Below is a small trained network, with its code and all its weights. Each question gives an input and a class and asks what happens when units are switched off, that is, made to give their printed mean instead of their output.

import numpy as np


def w(rows, s, z=0):
    codes = np.array(rows[::2]) - 128.0
    scale = np.full(codes.shape[1], s)
    scale[-1] = z or s
    return codes * scale


def f(y):
    return y / 2 * (1 + np.tanh(0.7978845608 * (y + 0.044715 * y**3)))


def log_softmax(a):
    a = a - a.max(-1, keepdims=True)
    return a - np.log(np.exp(a).sum(-1, keepdims=True))


def net(x, mask):
    res = np.array(x, float).reshape(1, 2) / 4 @ E
    y = f(res @ A[0][:, :-1].T + A[0][:, -1])
    res = res + np.where(mask, y, B[0][:, -1]) @ B[0][:, :-1]
    return log_softmax(res[-1] @ U[:, :-1].T + U[:, -1])


A, B = {}, {}
E = w([
[99,136,61,155,139,38,29,166,126,42,144,136],'x0',
[189,97,155,151,113,53,170,96,119,89,130,249],'x1',
],0.014)
A[0] = w([
[161,76,41,124,135,160,157,137,125,118,145,127,241],'neuron 1',
[112,123,158,176,168,95,101,211,105,155,94,145,208],'neuron 2',
[191,101,120,112,143,123,99,109,81,128,101,95,216],'neuron 3',
[121,135,104,45,115,117,130,154,124,140,114,74,255],'neuron 4',
[43,136,40,36,118,162,144,168,140,146,106,78,93],'neuron 5',
[229,35,184,234,43,61,198,122,131,53,127,254,140],'neuron 6',
[141,139,100,187,153,68,88,141,156,58,168,108,112],'neuron 7',
[144,41,132,122,75,159,180,44,166,210,99,134,174],'neuron 8',
[103,87,34,185,76,62,101,123,168,108,218,150,132],'neuron 9',
[77,204,110,121,137,139,117,167,192,159,116,68,70],'neuron 10',
[156,119,171,108,90,157,207,94,176,172,67,122,125],'neuron 11',
],0.0076,0.0065)
B[0] = w([
[120,232,92,46,167,190,162,135,209,112,111,204,159],'neuron 1',
[148,190,49,146,184,168,95,179,181,159,173,199,157],'neuron 2',
[101,153,66,11,187,164,134,117,255,192,77,199,151],'neuron 3',
[5,225,52,45,88,210,185,121,177,85,60,210,184],'neuron 4',
[68,108,130,184,98,37,117,137,40,89,106,112,188],'neuron 5',
[31,128,160,92,56,170,132,133,127,16,89,134,252],'neuron 6',
[61,136,218,159,192,71,123,131,22,100,161,145,183],'neuron 7',
[105,157,132,179,185,179,74,177,40,101,185,142,204],'neuron 8',
[200,181,145,210,125,128,23,171,100,161,168,118,185],'neuron 9',
[113,85,199,239,37,94,166,64,41,41,144,53,177],'neuron 10',
[144,202,156,167,138,72,73,182,92,167,235,120,197],'neuron 11',
],0.0079,0.018)
U = w([
[76,146,153,156,2,128,141,123,55,77,66,98,84],'0',
[147,168,147,187,231,132,54,201,48,144,244,110,76],'1',
[84,176,51,53,190,186,104,161,178,145,98,213,255],'2',
[190,47,152,111,186,100,128,163,160,153,122,67,86],'3',
[172,14,88,146,152,117,133,100,177,136,98,98,76],'4',
[206,88,74,121,134,115,149,48,180,105,141,116,64],'5',
[182,52,148,122,104,56,165,109,161,149,129,107,97],'6',
[165,44,152,172,158,96,160,96,226,136,151,99,84],'7',
],0.0095,0.0068)

Each question gives the input, the list of numbers given to net, and the class t.
The units are the neurons (one row each of A and B). Each row of codes is followed by its name. A weight is (code - 128) times the scale printed after its matrix; where a second scale follows, it is the last column's (A, B and U).
mask holds one flag per neuron, in row order. A switched-off neuron (its flag False) gives its mean, the last column of its row in B, instead of its output. The means were averaged over made-up inputs and are rounded, as every weight is.
A unit's drop is (log p(t) with every unit on - log p(t) with that unit switched off) / (log p(t) with every unit on - log p(t) with every unit switched off).
The circuit of an input: a set's keep is (log p(t) with only the set's units on - log p(t) with every unit switched off) / (log p(t) with every unit on - log p(t) with every unit switched off). Starting from all 11 units, units are removed one at a time, each time the one whose removal leaves the highest keep (on an exact tie, the one counted first), for as long as the keep stays at least 0.8.
circuit, biggest first: the units of the circuit, biggest drop first
k most important neurons: the k neurons with the biggest drops, biggest first
drop of u: that unit's drop, to one decimal
input [-2,3], class 2: 3 most important neurons -> neuron 10; neuron 5; neuron 7
input [4,-4], class 0: 3 most important neurons -> neuron 11; neuron 8; neuron 10
input [1,-8], class 0: most important neuron -> neuron 10
input [6,-6], class 0: 3 most important neurons -> neuron 10; neuron 4; neuron 11
input [3,0], class 2: 2 most important neurons -> neuron 11; neuron 8
input [-5,3], class 1: 3 most important neurons -> neuron 11; neuron 8; neuron 4
input [-3,2], class 2: 4 most important neurons -> neuron 10; neuron 9; neuron 7; neuron 5
input [-7,6], class 1: 3 most important neurons -> neuron 11; neuron 8; neuron 4
input [-4,2], class 1: 3 most important neurons -> neuron 4; neuron 11; neuron 8
input [-6,-3], class 1: 3 most important neurons -> neuron 11; neuron 6; neuron 8
input [-7,-3], class 1: drop of neuron 11 -> 0.1
input [3,-6], class 0: drop of neuron 10 -> 0.4
input [4,-7], class 0: drop of neuron 10 -> 0.2
input [5,-6], class 0: circuit, biggest first -> neuron 10
